[128 = 0]

109,162,135,99,126,111,135,120,118,127,123,123,132,129,100,103,117,129,119,133,114,79,124,127,124,123,124,134,113,128,110,130,125,114,133,130,138,104,130,139,103,119,134,139,109,114,123,139,136,131,154,135,116,96,114,128,120,140,121,138,134,136,130,135,123,114,127,86,155,127,102,104,117,107 -> Q929.Y
118,110,158,66,101,111,131,135,114,134,136,125,110,140,131,127,117,131,96,111,115,110,126,131,116,134,108,130,125,107,128,118,97,132,139,115,128,116,96,126,106,129,128,108,139,107,133,134,131,146,147,131,132,135,126,126,116,134,124,109,130,135,128,144,128,123,110,144,120,128,125,110,134,128 -> Q929.K
125,179,117,148,141,133,124,121,131,125,178,141,136,125,128,118,154,112,118,223,105,123,123,132,131,110,103,133,121,125,128,146,158,117,128,148,122,177,137,113,97,131,130,134,115,163,126,127,124,133,117,127,112,77,120,146,139,122,122,138,123,132,143,108,147,119,141,97,100,93,153,156,95,126 -> Q225.P
137,170,122,112,151,133,133,113,127,114,128,120,158,127,131,119,141,114,126,168,128,105,124,137,130,85,86,119,122,127,131,145,137,139,127,145,121,148,140,110,71,133,136,133,123,149,125,129,124,138,111,124,103,102,112,124,137,137,76,141,128,131,175,114,135,108,143,92,107,93,169,155,117,115 -> Q225.S
109,146,128,184,96,134,137,123,137,139,125,125,118,134,137,111,120,120,118,138,116,99,128,127,127,148,200,141,142,145,112,137,153,120,128,123,147,109,155,143,149,106,137,155,121,117,151,125,128,116,132,126,123,79,137,121,129,131,135,154,134,132,109,122,116,143,148,56,146,145,83,93,116,117 -> Q182.U
122,134,141,158,117,120,124,135,141,137,116,124,113,124,128,139,138,151,129,131,112,114,125,133,121,152,163,122,141,135,127,139,132,127,121,145,145,104,147,152,143,112,130,138,121,125,124,125,134,104,116,119,124,88,145,120,121,101,151,130,125,134,108,122,139,132,146,86,122,110,105,121,122,158 -> Q182.G
132,195,123,143,134,95,122,114,136,127,100,129,106,123,131,106,136,133,122,138,129,115,129,138,140,126,133,139,126,132,122,127,122,125,149,155,158,132,160,124,130,114,127,141,116,154,116,125,126,137,121,130,137,131,115,130,141,145,137,121,123,130,112,101,136,134,146,97,102,122,99,131,101,113 -> Q892.X
127,193,126,151,118,116,120,131,149,143,120,126,100,136,120,95,138,139,122,145,128,107,118,32,126,96,160,124,132,141,120,125,146,120,123,156,130,134,138,114,129,128,124,147,124,133,132,129,112,132,146,120,140,127,126,127,127,138,129,135,130,132,106,113,143,131,142,114,112,131,51,118,110,113 -> Q892.X
120,151,104,137,124,139,128,135,143,142,113,130,116,130,115,111,118,139,141,123,121,80,129,130,127,170,177,125,138,135,114,123,166,129,137,143,139,111,145,138,152,113,126,154,118,133,135,119,125,136,143,126,124,91,131,125,139,138,122,136,142,129,103,122,141,132,142,87,156,139,78,99,118,115 -> Q182.U
139,171,126,111,146,124,134,126,128,113,153,127,152,116,127,133,155,119,125,124,119,89,116,142,144,66,75,133,116,123,142,139,161,126,130,142,125,163,128,107,57,141,136,130,104,130,132,141,118,138,107,133,114,86,121,117,130,134,117,133,126,130,150,105,138,113,147,84,83,96,184,134,128,66 -> Q225.Z
121,127,128,88,135,139,131,142,131,127,133,126,135,140,119,115,110,139,125,139,131,71,154,131,112,158,128,138,123,103,117,124,159,125,135,118,126,118,111,141,117,140,129,135,115,104,122,126,134,133,150,134,143,146,138,122,128,122,125,126,122,125,108,145,142,119,108,143,156,146,97,117,143,131 -> Q929.J
141,168,114,139,126,136,136,126,137,121,138,153,140,118,130,120,134,113,127,129,127,117,124,129,133,114,97,136,127,126,135,137,149,118,124,147,107,160,130,109,84,138,136,132,120,145,130,134,117,131,97,123,117,103,119,129,129,119,128,119,129,134,155,127,144,124,154,97,94,109,182,143,120,111 -> Q225.P
103,128,141,154,127,115,123,142,116,141,115,136,138,104,123,119,131,123,114,140,127,116,127,129,131,111,178,122,145,149,118,141,119,129,127,144,117,104,132,142,148,108,133,149,119,111,129,130,129,114,153,126,126,85,137,118,108,141,110,137,129,115,97,116,117,128,156,76,132,136,114,106,150,121 -> Q182.G
128,146,126,93,112,122,126,127,115,100,146,139,124,115,108,108,112,131,134,146,136,97,124,135,112,124,121,143,125,124,119,132,124,117,128,99,125,116,114,127,93,119,130,133,129,98,140,124,139,140,172,138,129,142,123,133,129,118,112,135,116,130,149,90,116,125,103,129,156,129,111,113,99,115 -> Q929.Y
122,178,125,143,140,117,128,119,140,143,124,125,110,124,135,122,137,142,146,120,128,144,136,124,141,140,138,122,122,132,142,129,143,142,122,149,124,143,156,108,146,133,121,143,124,152,136,119,109,139,119,121,134,127,125,129,169,131,150,129,130,120,106,123,133,130,112,142,112,128,92,141,114,122 -> Q892.X
114,171,129,109,107,84,119,134,128,133,116,130,108,131,111,106,117,136,127,133,119,95,122,137,129,132,123,143,120,136,110,123,105,123,120,152,144,109,149,127,103,111,120,94,115,140,131,128,124,144,150,129,123,92,135,127,135,147,117,130,121,142,112,135,134,137,142,83,120,133,111,111,89,95 -> Q892.E
129,156,132,96,111,144,126,124,120,122,154,128,134,131,121,116,115,125,131,125,130,105,129,129,119,134,108,128,161,134,148,125,133,119,137,109,124,142,132,134,80,137,147,126,137,114,140,128,115,150,147,133,119,117,104,142,129,117,136,133,126,134,158,146,132,135,103,100,142,126,129,119,109,109 -> Q929.Y
131,176,123,127,161,108,126,119,136,116,138,129,142,122,120,127,153,134,126,140,103,104,117,135,128,102,81,136,103,141,117,153,124,104,125,119,122,141,153,105,108,125,140,139,111,147,131,135,118,126,128,131,117,104,112,121,140,134,113,129,149,120,161,102,125,111,133,92,130,71,158,145,128,117 -> Q225.S
134,186,113,101,158,128,117,143,163,117,149,129,149,126,119,106,149,133,134,128,112,59,130,141,128,129,101,133,114,118,121,144,176,108,138,128,106,148,138,111,78,153,138,137,103,135,125,132,130,129,126,131,115,104,122,125,140,121,119,137,132,125,136,147,142,114,128,89,123,107,126,147,131,119 -> Q225.Z
121,146,144,156,119,133,125,137,121,134,119,137,105,132,110,124,111,126,133,128,131,74,114,131,111,126,173,124,136,147,132,143,164,126,124,127,149,119,150,154,140,124,123,139,127,105,138,122,144,119,147,116,121,90,151,129,130,121,139,125,134,148,112,124,136,140,114,56,156,128,94,98,122,115 -> Q182.U

131,104,123,129,128,135,115,133,121,119,127,133,124,133,114,128,109,126,124,132,124,112,138,127,122,150,169,134,134,129,132,125,129,138,133,126,120,149,133,162,124,122,130,136,124,124,112,133,118,124,127,115,135,116,142,118,123,132,121,114,132,138,121,127,130,129,129,120,133,126,113,125,120,134 -> D.T
153,103,108,122,125,122,111,127,126,121,132,136,116,129,122,123,113,120,134,134,115,112,105,109,123,164,169,135,130,126,135,127,133,133,121,131,141,148,128,147,127,142,123,117,128,121,125,140,142,137,129,122,143,130,136,110,130,132,123,113,139,124,134,127,122,125,131,103,125,128,109,120,126,131 -> D.H
143,115,116,126,131,138,102,124,128,113,137,128,130,136,123,127,117,122,131,141,127,114,121,128,121,154,167,134,128,114,125,134,136,134,110,125,124,118,130,197,133,135,118,133,128,123,128,133,115,134,120,125,132,116,146,123,104,130,109,111,127,136,129,121,132,125,133,110,127,127,117,124,127,111 -> D.H
125,131,121,120,129,140,100,124,135,112,123,115,127,146,134,123,145,128,139,142,114,129,128,106,155,114,158,131,121,106,120,113,128,127,116,121,107,95,131,195,123,128,133,133,127,135,128,123,133,120,124,128,123,129,129,127,129,124,124,134,124,122,96,120,137,131,132,107,120,138,132,134,140,121 -> F.N
137,126,119,124,129,133,93,116,135,131,122,122,136,145,144,119,147,130,175,136,104,128,117,108,129,134,165,127,115,102,110,126,122,128,118,126,94,99,124,185,126,130,138,124,130,132,141,125,123,119,125,130,125,109,124,115,135,125,129,134,120,125,114,123,130,126,122,98,130,131,126,117,130,126 -> F.N
131,101,152,119,129,129,105,133,133,120,122,131,117,166,120,124,119,121,126,131,129,113,119,115,114,136,152,136,129,134,141,128,133,135,119,133,143,134,127,150,128,136,118,135,127,125,120,134,118,123,126,113,138,125,116,124,114,130,132,108,132,133,129,125,131,135,126,126,120,132,117,112,130,136 -> D.H
126,118,120,124,130,140,106,125,125,115,122,129,119,131,124,127,127,143,144,134,123,118,123,112,122,140,163,133,122,101,128,133,131,131,127,132,127,119,127,153,128,133,119,130,129,130,124,137,124,121,121,127,129,117,114,124,123,124,124,121,132,130,118,123,131,135,133,104,125,129,114,132,125,134 -> D.H
